Below is a small trained network, with its code and all its weights. Each question gives an input and a class and asks what happens when units are switched off, that is, made to give their printed mean instead of their output.

import numpy as np


def w(rows, s, z=0):
    codes = np.array(rows[::2]) - 128.0
    scale = np.full(codes.shape[1], s)
    scale[-1] = z or s
    return codes * scale


def norm(h):
    return h / np.sqrt((h * h).mean(-1, keepdims=True) + 1e-5)


def f(y):
    return np.maximum(y, 0)


def log_softmax(a):
    a = a - a.max(-1, keepdims=True)
    return a - np.log(np.exp(a).sum(-1, keepdims=True))


def net(x, mask):
    res = np.array(x, float).reshape(1, 7) / 4 @ E
    u = 0
    for l in range(4):
        y = f(norm(res) @ A[l][:, :-1].T + A[l][:, -1])
        res = res + np.where(mask[u : u + 4], y, B[l][:, -1]) @ B[l][:, :-1]
        u += 4
    return log_softmax(norm(res)[-1] @ U[:, :-1].T + U[:, -1])


A, B = {}, {}
E = w([
[151,106,90,221],'x0',
[124,30,184,196],'x1',
[26,95,153,233],'x2',
[115,189,254,160],'x3',
[183,96,81,189],'x4',
[103,195,65,106],'x5',
[73,51,159,122],'x6',
],0.006)
A[0] = w([
[137,187,85,68,83],'L0N1',
[211,177,163,95,86],'L0N2',
[131,109,87,198,28],'L0N3',
[106,164,2,186,252],'L0N4',
],0.0068,0.0016)
B[0] = w([
[200,184,164,145,197],'L0N1',
[90,206,2,156,184],'L0N2',
[144,93,190,57,174],'L0N3',
[208,130,189,159,253],'L0N4',
],0.0079,0.0042)
A[1] = w([
[65,145,169,128,127],'L1N1',
[130,158,198,216,93],'L1N2',
[49,160,234,188,110],'L1N3',
[208,184,1,47,252],'L1N4',
],0.0069,0.0039)
B[1] = w([
[143,145,22,187,160],'L1N1',
[157,126,1,89,185],'L1N2',
[116,134,173,109,203],'L1N3',
[94,105,185,152,255],'L1N4',
],0.0076,0.007)
A[2] = w([
[166,176,249,91,254],'L2N1',
[92,146,198,48,201],'L2N2',
[150,30,135,131,199],'L2N3',
[124,160,106,41,184],'L2N4',
],0.011,0.002)
B[2] = w([
[85,116,94,98,254],'L2N1',
[42,76,35,28,200],'L2N2',
[153,86,67,183,231],'L2N3',
[2,91,109,186,181],'L2N4',
],0.0088,0.0064)
A[3] = w([
[164,187,147,150,119],'L3N1',
[131,237,84,158,68],'L3N2',
[2,95,227,118,216],'L3N3',
[195,156,120,166,250],'L3N4',
],0.0078,0.002)
B[3] = w([
[152,230,160,31,163],'L3N1',
[141,96,169,94,215],'L3N2',
[185,121,87,106,255],'L3N3',
[153,130,255,110,229],'L3N4',
],0.011,0.0043)
U = w([
[59,127,2,6,72],'0',
[172,206,159,71,2],'1',
[169,11,108,243,192],'2',
],0.012,0.00071)

Each question gives the input, the list of numbers given to net, and the class t.
The units are the neurons (one row each of A and B). Each row of codes is followed by its name. A weight is (code - 128) times the scale printed after its matrix; where a second scale follows, it is the last column's (A, B and U).
mask holds one flag per neuron, layer by layer. A switched-off neuron (its flag False) gives its mean, the last column of its row in B, instead of its output. The means were averaged over made-up inputs and are rounded, as every weight is.
A unit's drop is (log p(t) with every unit on - log p(t) with that unit switched off) / (log p(t) with every unit on - log p(t) with every unit switched off).
The circuit of an input: a set's keep is (log p(t) with only the set's units on - log p(t) with every unit switched off) / (log p(t) with every unit on - log p(t) with every unit switched off). Starting from the 12 units with the biggest drops (on a tie, the unit counted first), units are removed one at a time, each time the one whose removal leaves the highest keep (on an exact tie, the one counted first), for as long as the keep stays at least 0.8.
units of the circuit, in order: the units of the circuit, biggest drop first
top k neurons: the k neurons with the biggest drops, biggest first
top k neurons in layer l: the k neurons of layer l with the biggest drops, biggest first
drop of u: that unit's drop, to one decimal
input [2,-2,-5,3,2,7,3], class 1: units of the circuit, in order -> [L0N1 L2N2]
input [-5,5,4,8,3,-3,-4], class 0: top 2 neurons -> [L1N3 L2N1]
input [-7,0,7,-7,4,7,-5], class 1: top 2 neurons -> [L2N4 L2N2]
input [-7,2,6,1,3,7,-7], class 1: units of the circuit, in order -> [L2N2]
input [5,-4,4,-3,-5,3,4], class 2: top 4 neurons -> [L3N1 L2N2 L2N1 L0N4]
input [-4,5,8,4,-5,-8,-4], class 0: top 2 neurons in layer 3 -> [L3N4 L3N3]
input [4,5,-6,-1,-8,-7,4], class 0: top 2 neurons in layer 1 -> [L1N1 L1N2]
input [-7,2,-6,-3,7,-4,-4], class 2: top 3 neurons in layer 0 -> [L0N2 L0N3 L0N4]
input [1,-4,-6,0,5,-6,6], class 2: top 2 neurons in layer 2 -> [L2N3 L2N2]
input [4,-7,7,-2,3,-3,-5], class 1: drop of L2N3 -> 0.1
input [6,1,-5,-3,-6,-1,-4], class 1: drop of L2N2 -> 0.3
input [8,-3,3,-8,-5,8,7], class 2: drop of L0N4 -> 0.3
